Where the symbols take the units:
z328 * z995
z328 ! z959
z328 ~ z87
z328 & z960
z328 § z265
z328 @ z98
z580 * z627
z580 ! z171
z580 ~ z20
z580 & z327
z580 § z81
z580 @ z552
z43 * z625
z43 ! z785
z43 ~ z887
z43 & z199
z43 § z488
z43 @ z891
z265 * z328
z265 ! z46
z265 ~ z744
z265 & z230
z265 § z358
z265 @ z589
z603 * z675
z603 ! z812
z603 ~ z589
z603 & z785
z603 § z625
z603 @ z199
z960 * z46
z960 ! z914
z960 ~ z995
z960 & z924
z960 § z230
z960 @ z164
z744 * z87
z744 ! z147
z744 ~ z359
z744 & z328
z744 § z325
z744 @ z358
z863 * z268
z863 ! z683
z863 ~ z720
z863 & z280
z863 § z20
z863 @ z580
z625 * z603
z625 ! z632
z625 ~ z914
z625 & z718
z625 § z43
z625 @ z599
z552 * z451
z552 ! z359
z552 ~ z81
z552 & z332
z552 § z193
z552 @ z201
z627 * z280
z627 ! z229
z627 ~ z863
z627 & z65
z627 § z580
z627 @ z451
z193 * z552
z193 ! z582
z193 ~ z800
z193 & z288
z193 § z509
z193 @ z301
z135 * z509
z135 ! z288
z135 ~ z171
z135 & z301
z135 § z359
z135 @ z744
z924 * z887
z924 ! z603
z924 ~ z46
z924 & z43
z924 § z851
z924 @ z812
z230 * z960
z230 ! z887
z230 ~ z328
z230 & z851
z230 § z98
z230 @ z675
z229 * z800
z229 ! z451
z229 ~ z683
z229 & z193
z229 § z171
z229 @ z135
z87 * z301
z87 ! z664
z87 ~ z135
z87 & z995
z87 § z744
z87 @ z265
z488 * z43
z488 ! z718
z488 ~ z924
z488 & z599
z488 § z812
z488 @ z720
z732 * z508
z732 ! z268
z732 ~ z785
z732 & z20
z732 § z387
z732 @ z869
z358 * z265
z358 ! z960
z358 ~ z325
z358 & z98
z358 § z587
z358 @ z914
z664 * z703
z664 ! z265
z664 ~ z288
z664 & z587
z664 § z147
z664 @ z46
z359 * z135
z359 ! z201
z359 ~ z65
z359 & z87
z359 § z582
z359 @ z325
z941 * z387
z941 ! z20
z941 ~ z199
z941 & z869
z941 § z597
z941 @ z329
z199 * z718
z199 ! z508
z199 ~ z625
z199 & z387
z199 § z599
z199 @ z597
z387 * z732
z387 ! z863
z387 ~ z718
z387 & z656
z387 § z941
z387 @ z683
z812 * z488
z812 ! z199
z812 ~ z851
z812 & z891
z812 § z632
z812 @ z508
z81 * z580
z81 ! z65
z81 ~ z656
z81 & z451
z81 § z800
z81 @ z193
z301 * z201
z301 ! z703
z301 ~ z509
z301 & z147
z301 § z87
z301 @ z328
z887 * z914
z887 ! z675
z887 ~ z959
z887 & z625
z887 § z924
z887 @ z488
z329 * z683
z329 ! z81
z329 ~ z597
z329 & z229
z329 § z280
z329 @ z65
z147 * z664
z147 ! z358
z147 ~ z201
z147 & z959
z147 § z995
z147 @ z960
z65 * z171
z65 ! z193
z65 ~ z280
z65 & z135
z65 § z327
z65 @ z582
z720 * z891
z720 ! z941
z720 ~ z812
z720 & z268
z720 § z508
z720 @ z20
z589 * z98
z589 ! z851
z589 ~ z358
z589 & z675
z589 § z914
z589 @ z625
z582 * z359
z582 ! z301
z582 ~ z327
z582 & z744
z582 § z332
z582 @ z703
z785 * z632
z785 ! z891
z785 ~ z675
z785 & z508
z785 § z718
z785 @ z387
z683 * z869
z683 ! z580
z683 ~ z941
z683 & z800
z683 § z329
z683 @ z171
z171 * z229
z171 ! z552
z171 ~ z329
z171 & z509
z171 § z65
z171 @ z359
z851 * z924
z851 ! z625
z851 ~ z960
z851 & z488
z851 § z164
z851 @ z632
z914 * z589
z914 ! z164
z914 ~ z587
z914 & z603
z914 § z887
z914 @ z43
z508 * z720
z508 ! z597
z508 ~ z632
z508 & z863
z508 § z732
z508 @ z656
z288 * z332
z288 ! z744
z288 ~ z552
z288 & z703
z288 § z201
z288 @ z147
z164 * z851
z164 ! z43
z164 ~ z230
z164 & z812
z164 § z675
z164 @ z785
z327 * z65
z327 ! z509
z327 ~ z627
z327 & z359
z327 § z451
z327 @ z332
z800 * z81
z800 ! z327
z800 ~ z869
z800 & z552
z800 § z229
z800 @ z509
z509 * z193
z509 ! z332
z509 ~ z229
z509 & z201
z509 § z135
z509 @ z87
z332 * z582
z332 ! z87
z332 ~ z451
z332 & z325
z332 § z288
z332 @ z664
z632 * z812
z632 ! z599
z632 ~ z164
z632 & z720
z632 § z785
z632 @ z732
z869 * z656
z869 ! z627
z869 ~ z387
z869 & z81
z869 § z683
z869 @ z229
z20 * z863
z20 ! z329
z20 ~ z508
z20 & z627
z20 § z656
z20 @ z81
z718 * z785
z718 ! z720
z718 ~ z603
z718 & z732
z718 § z199
z718 @ z941
z325 * z744
z325 ! z995
z325 ~ z582
z325 & z265
z325 § z703
z325 @ z587
z891 * z599
z891 ! z387
z891 ~ z488
z891 & z597
z891 § z720
z891 @ z863
z201 * z288
z201 ! z325
z201 ~ z193
z201 & z664
z201 § z301
z201 @ z995
z656 * z20
z656 ! z280
z656 ~ z732
z656 & z580
z656 § z869
z656 @ z800
z597 * z941
z597 ! z656
z597 ~ z599
z597 & z683
z597 § z268
z597 @ z280
z46 * z959
z46 ! z589
z46 ~ z147
z46 & z887
z46 § z960
z46 @ z851
z995 * z147
z995 ! z587
z995 ~ z301
z995 & z46
z995 § z328
z995 @ z230
z599 * z199
z599 ! z732
z599 ~ z43
z599 & z941
z599 § z891
z599 @ z268
z703 * z325
z703 ! z328
z703 ~ z332
z703 & z358
z703 § z664
z703 @ z959
z268 * z597
z268 ! z869
z268 ~ z891
z268 & z329
z268 § z863
z268 @ z627
z587 * z358
z587 ! z230
z587 ~ z703
z587 & z589
z587 § z959
z587 @ z887
z451 * z327
z451 ! z135
z451 ~ z580
z451 & z582
z451 § z552
z451 @ z288
z959 * z587
z959 ! z98
z959 ~ z664
z959 & z914
z959 § z46
z959 @ z924
z675 * z164
z675 ! z488
z675 ~ z98
z675 & z632
z675 § z603
z675 @ z718
z280 * z329
z280 ! z800
z280 ~ z268
z280 & z171
z280 § z627
z280 @ z327
z98 * z230
z98 ! z924
z98 ~ z265
z98 & z164
z98 § z589
z98 @ z603

The rows follow the links: the fewer symbols apart two units are, the more alike their rows tend to be.

Each row is also shifted at random along 4 hidden directions that mean nothing.

Rows with their units:
[10,-10,-17,4,-31,4,25,-11,-17,35,-15,-3,-20,10,-7,5,-14,-14,12,-5,-14,14,-32,16,1,-26,11,4,-26,17,-14,33,-1,-1,-2,-15,13,-2,17,6,3,-13,-9,23,-4,-11,-16,-5,13,26,7,9,-19,34,-10,-18,22,31,-19,-12,21]
unit: z358
[-90,26,17,16,63,-2,-20,2,-11,6,19,6,9,4,6,-18,17,-1,9,1,-1,-16,7,-6,11,4,-21,-22,5,2,-8,-10,-5,-18,-5,-2,-10,4,-12,0,4,14,-1,-5,9,6,20,13,21,-21,14,23,-1,-19,-5,7,-16,0,-8,0,-11]
unit: z582
[-18,-12,-19,-7,-5,9,13,-4,-31,0,48,-20,-35,9,-8,-2,30,2,5,-12,37,-40,-64,-8,0,-37,11,41,-46,4,-48,-24,-10,-46,-23,-41,-22,-7,8,-7,-6,9,-19,20,7,-8,-22,-22,41,-3,-28,-7,-14,-10,10,-80,-20,-11,9,14,3]
unit: z683
[6,20,-13,0,-7,10,-4,-6,15,-15,8,-6,-27,-3,24,24,12,6,43,11,25,-18,-27,10,-9,-3,19,11,-2,14,-4,-25,-23,-5,-10,-4,-11,-26,-5,6,-1,-2,-3,12,-26,-11,-3,-8,15,12,-10,2,-16,8,0,-19,3,-27,11,13,8]
unit: z268
[-56,8,19,16,45,1,-18,13,-3,-2,35,20,9,9,0,-21,34,-2,-2,-10,2,-14,12,-7,19,4,-24,-23,11,-9,-19,-5,-5,-16,-1,-5,-27,21,-1,-2,7,1,1,-9,11,7,15,16,27,-9,11,31,-8,-22,-9,3,-18,17,-19,5,-1]
unit: z301
[83,6,-1,-3,-40,0,-13,22,12,-26,-25,0,31,-9,3,12,-43,10,-24,10,-9,20,55,-19,-15,42,0,-9,44,-25,61,10,15,44,27,38,24,4,7,3,-23,-1,12,-17,-16,9,2,11,-36,-1,16,-15,38,-4,14,46,1,-24,5,7,-21]
unit: z332
[98,-30,22,-8,-14,-16,17,-8,-5,12,26,-2,-4,2,-21,-20,18,-12,-37,-19,12,8,-15,-20,23,-31,-5,16,-22,-4,-38,0,9,-17,-35,-30,-10,25,-2,-4,16,12,-13,-3,19,0,-17,-7,3,2,5,-9,-17,-5,17,-34,-11,6,27,-6,-3]
unit: z488
[33,2,-6,2,-30,7,13,-13,17,0,-42,3,-10,-3,11,17,-12,3,28,4,-15,20,8,21,3,4,9,3,12,8,15,9,-5,24,12,13,15,-19,4,3,3,-19,11,0,-12,-12,1,-3,-24,22,-5,-5,-13,23,-17,26,25,8,-5,2,13]
unit: z627
[-45,36,-12,-5,31,9,-28,-10,-12,13,-35,-15,15,-14,28,29,-51,7,31,13,-20,-6,-9,26,-43,24,5,-10,-9,20,51,0,-2,-7,8,32,38,-39,-31,11,-14,29,-4,15,-24,6,19,10,11,-19,15,4,27,12,12,18,17,-30,1,-18,-9]
unit: z87
[-24,-13,14,-1,23,-13,12,-3,11,12,22,8,3,-5,-23,-20,23,-18,-27,14,-3,9,-3,-1,-4,-16,-3,0,-4,9,-31,-4,-2,-16,-12,-17,-20,20,-11,-2,21,9,10,-9,28,1,-5,-7,-2,-10,-7,-1,-6,-4,1,-4,-5,11,5,-18,11]
unit: z887
[-160,41,-37,11,37,7,3,-4,-19,13,23,-25,-29,-1,9,4,-2,-15,30,48,22,-31,-43,-6,-39,-17,26,9,-20,26,-10,-15,-22,-20,-9,-25,-2,-26,-2,7,-11,22,-9,29,-15,-11,-4,-20,31,-14,-1,4,5,9,12,-43,-10,-35,8,-2,1]
unit: z164
[84,-20,2,11,-49,11,17,21,26,-10,26,33,-15,17,-11,11,42,-5,6,-6,5,11,4,11,16,-9,3,-1,27,-5,-24,12,-15,11,13,-7,-37,26,27,3,15,-39,17,-6,-2,-9,-20,0,7,41,-6,21,-28,14,-26,6,5,36,-36,11,34]
unit: z869
[7,-17,16,-4,19,-14,12,-13,0,25,4,4,5,-6,-20,-17,7,-16,-25,1,-13,13,-10,4,4,-23,-7,2,-16,8,-29,6,3,-19,-19,-13,-4,15,-14,-1,21,12,6,-3,27,0,-5,-6,-4,-8,0,-2,-9,2,3,-4,1,16,10,-22,7]
unit: z675
[-76,-1,-15,16,-7,6,13,38,20,-41,58,9,-6,4,-32,-22,49,-6,-37,41,30,-15,32,-34,-11,8,6,20,48,-22,-23,-27,-10,11,24,-18,-48,29,29,-10,-11,-17,37,-27,24,-4,-14,-19,-15,-11,-28,-12,19,-31,-7,-3,-40,-16,-14,27,-1]
unit: z580
[23,-13,3,18,-15,23,8,10,12,18,-11,40,-2,8,-8,17,20,-1,26,-15,-37,19,5,54,3,-2,-10,-13,21,12,-7,31,-10,-5,33,15,-15,11,12,8,23,-37,30,-6,8,-10,-5,11,13,34,-3,37,-24,22,-50,42,27,64,-69,-12,47]
unit: z732
[-89,13,16,13,44,-7,-25,27,25,-33,19,26,26,1,0,-16,26,5,-12,14,1,-3,55,-16,10,37,-18,-36,49,-22,7,-13,0,23,19,15,-26,22,2,-5,2,-16,18,-27,4,12,24,17,-12,-14,4,15,13,-28,-12,43,-19,3,-12,13,-8]
unit: z959
[9,37,-15,4,-8,14,-22,17,11,-40,21,-17,-7,-6,24,22,-3,11,19,31,37,-27,10,-23,-25,25,12,15,32,-12,30,-39,-16,11,7,13,-6,-22,-2,5,-25,20,6,-5,-32,-3,-1,-7,4,-11,2,-10,21,-15,20,-7,-22,-69,21,26,-22]
unit: z589
[19,-27,9,-14,2,-9,17,-32,-3,18,-46,-10,6,-16,-15,-10,-17,3,-15,-16,-26,19,-1,18,6,-11,-5,20,-23,8,-5,6,15,-4,-3,5,25,-9,-15,-10,14,4,10,-8,29,-1,2,-10,-34,-12,-21,-29,-1,5,-5,11,19,15,15,-16,3]
unit: z995
[94,-29,10,25,-51,26,14,34,18,3,5,59,13,16,-28,8,36,0,-7,-23,-38,31,38,37,15,9,-19,-17,52,-12,-4,41,-2,12,50,18,-30,43,36,7,16,-52,47,-24,19,-6,-15,17,3,43,3,40,-14,10,-55,59,15,76,-89,1,45]
unit: z632
[9,22,15,2,22,-4,-15,-14,-16,-14,-4,-27,1,-7,18,-17,-14,10,0,-4,20,-18,14,-38,26,8,-14,8,-4,-18,11,-27,9,4,-18,-2,18,-15,-8,-5,-14,32,-22,-8,-7,0,19,2,-9,-26,14,-15,8,-24,23,-12,-23,-44,46,18,-47]
unit: z193
[-22,2,-24,-4,-13,14,19,-34,-47,41,-45,-35,-21,-2,3,7,-43,1,25,-15,-16,-3,-45,18,-5,-25,10,26,-53,19,4,18,6,-17,-5,-8,45,-36,5,0,-13,13,-19,29,-3,-13,-8,-11,7,2,-1,-12,-4,24,2,-30,23,3,0,-10,-3]
unit: z43
[12,-5,2,-14,-1,-19,-24,34,24,-30,41,17,16,8,8,7,14,-3,-21,6,18,-6,8,-17,-15,20,11,-31,17,-9,5,-5,0,14,-6,3,-25,25,-4,5,0,-7,-14,0,-17,22,3,13,15,3,6,12,10,-7,17,-4,-11,-4,4,2,2]
unit: z656

From each start, follow one symbol. Which unit do you reach?
Answer with the unit's name.
start [-82,22,7,-9,44,-17,-33,12,22,-42,24,-2,10,-3,25,-1,15,13,8,13,28,-24,16,-26,0,29,1,-23,16,-11,10,-37,-4,15,-10,9,-18,-2,-17,-4,-6,3,-12,-6,-20,17,26,9,-1,-21,-5,-3,11,-25,17,0,-23,-35,29,17,-21]
*: z887
start [-6,13,18,5,37,0,-4,-31,-25,30,-37,-17,11,-8,5,-18,-30,-1,3,-11,-20,7,2,-4,17,-5,-21,-3,-22,4,10,5,13,-12,-14,4,38,-13,-18,-2,0,33,-11,-2,11,-2,15,7,-8,-21,21,-3,4,-3,8,10,3,-8,21,-14,-24]
*: z683
start [-25,13,14,-7,45,-3,-23,-19,-22,0,4,-18,-2,1,26,-4,4,16,24,-30,13,-27,-25,-5,24,-6,-15,-4,-35,1,-6,-22,1,-26,-29,-5,8,-21,-21,-4,-1,22,-33,13,-10,5,22,8,28,-15,4,6,-9,-15,13,-27,-10,-13,25,7,-22]
*: z325
start [-94,29,-10,-24,66,-5,-35,-30,-16,33,-48,-16,14,-15,41,32,-58,8,45,-2,-30,-10,-46,45,-49,13,8,-27,-49,41,40,6,1,-26,-16,29,49,-49,-56,13,1,34,-30,38,-28,16,29,17,26,-23,14,11,16,23,18,2,34,-12,11,-40,0]
&: z552
start [86,-27,19,-15,-29,-19,-11,19,21,-40,5,16,21,8,2,-7,13,16,-30,-31,9,10,40,-26,33,26,-10,-20,22,-33,10,0,18,35,0,14,-12,25,11,-9,-1,-27,-9,-16,-9,16,9,18,-24,8,-1,-8,1,-16,6,15,-10,10,13,22,-14]
*: z675
start [44,-19,-16,0,-42,13,28,-23,-42,33,-32,-20,-15,6,-12,0,-27,2,4,-30,-15,7,-27,9,14,-28,-1,30,-41,1,-2,27,13,-8,2,-11,33,-13,22,-4,-13,-4,-12,19,9,-14,-19,-10,1,13,-4,-13,-7,18,-8,-25,16,21,-12,-1,0]
@: z387
start [55,-35,12,-15,-10,-14,-15,29,12,-3,45,35,14,21,-7,7,35,-4,-20,-34,-1,3,-17,10,4,-1,-4,-37,-7,-3,-22,22,2,-12,-11,-5,-35,42,2,6,20,-27,-20,10,-4,24,-4,23,41,23,5,35,-17,5,-1,-14,3,51,-31,-10,31]
&: z683
start [-91,14,12,5,45,-9,-26,19,27,-32,6,20,27,-3,10,-11,15,7,-4,11,-3,-2,49,-11,6,38,-11,-36,40,-17,17,-11,1,25,15,21,-15,12,-5,-5,4,-13,12,-20,0,15,30,17,-13,-16,0,7,13,-23,-9,42,-12,-1,-5,11,-10]
@: z603
start [39,-26,1,-17,-21,-1,20,-29,-10,3,-52,-25,1,-16,-12,-5,-24,19,-13,-21,-16,12,5,6,15,-6,-4,37,-20,-6,5,-1,20,5,6,7,32,-17,-4,-16,-2,0,7,-11,24,-7,-3,-16,-45,-11,-30,-44,6,-3,-3,4,14,0,21,2,-10]
!: z201
start [55,-6,-1,-17,-10,-8,-21,11,-5,1,18,5,10,5,11,23,-13,1,-3,-15,6,-5,-22,4,-19,5,5,-14,-16,3,12,7,4,-12,-14,8,3,1,-10,8,-3,9,-27,18,-20,16,-2,13,29,7,14,12,7,8,21,-19,6,-2,2,-10,2]
&: z359
start [72,-20,22,0,-8,-12,15,-13,-4,17,-5,-1,8,-2,-20,-25,-4,-12,-37,-7,-8,20,11,-14,21,-17,-13,6,-9,-7,-15,9,17,-3,-15,-10,6,21,0,-5,12,14,0,-11,21,-1,-8,-3,-18,-4,11,-10,-6,-4,10,0,-2,8,20,-10,-10]
~: z603
start [-29,47,-18,-1,17,12,-30,9,-2,-25,19,-25,-4,-8,31,27,-18,9,28,32,33,-33,-11,-13,-42,23,17,7,11,3,33,-37,-16,-4,-6,13,6,-32,-18,9,-25,33,-8,10,-34,0,6,-5,19,-19,8,-5,28,-9,28,-18,-17,-72,27,12,-23]
~: z744
start [-26,-7,-16,28,-45,3,27,47,20,-10,54,31,-7,21,-36,-18,39,-29,-34,40,12,13,28,-25,-6,-6,12,-11,53,-17,-24,24,-12,30,26,-24,-47,51,52,2,-3,-36,29,-13,9,-7,-28,-6,-2,27,7,19,-4,6,-16,6,-17,24,-43,13,24]
§: z230
start [40,7,-5,0,-2,24,-7,-13,-14,18,-21,0,-10,0,20,32,-9,13,46,-24,-16,-7,-31,44,-7,-4,-3,8,-19,18,11,4,-8,-24,6,15,16,-27,-11,10,0,4,-1,15,-11,-7,-1,6,26,14,-1,16,-11,14,-17,1,22,10,-26,-7,16]
!: z632
start [-54,-21,-3,12,-3,3,18,28,16,-18,34,24,4,3,-38,-19,45,-6,-37,18,-1,4,30,-3,-2,1,-4,10,39,-14,-27,-5,-3,5,28,-10,-39,35,21,-10,6,-29,41,-29,40,-2,-13,-13,-18,-4,-28,-5,8,-20,-23,19,-20,24,-33,10,18]
@: z201
start [-13,-14,-16,10,-27,13,26,1,-25,17,-9,-4,-8,7,-23,-8,-5,-2,-10,-5,-13,4,-2,4,3,-15,-1,20,-6,-4,-7,21,6,-2,20,-9,7,5,27,-4,-11,-15,11,3,19,-10,-18,-9,-3,7,-7,-2,1,7,-16,-5,3,25,-30,5,5]
&: z597
start [125,-41,17,-18,-38,-16,24,-20,3,-1,-19,-11,4,-7,-23,-18,-6,0,-43,-22,-1,24,8,-16,28,-16,-4,31,-15,-13,-14,2,23,7,-16,-10,10,12,0,-11,9,2,-2,-15,23,-1,-12,-12,-41,1,-13,-38,-6,-4,13,-10,1,2,36,0,-10]
&: z851
start [6,-22,-8,-12,-9,8,19,-30,-26,17,-35,-20,-10,-8,-11,-2,-13,14,4,-29,-15,-1,-22,19,9,-20,-3,35,-39,3,-8,2,11,-19,2,-3,25,-19,-2,-12,-2,-1,0,3,24,-6,-5,-14,-12,-7,-29,-25,-1,0,-9,-14,14,15,2,-2,2]
@: z359
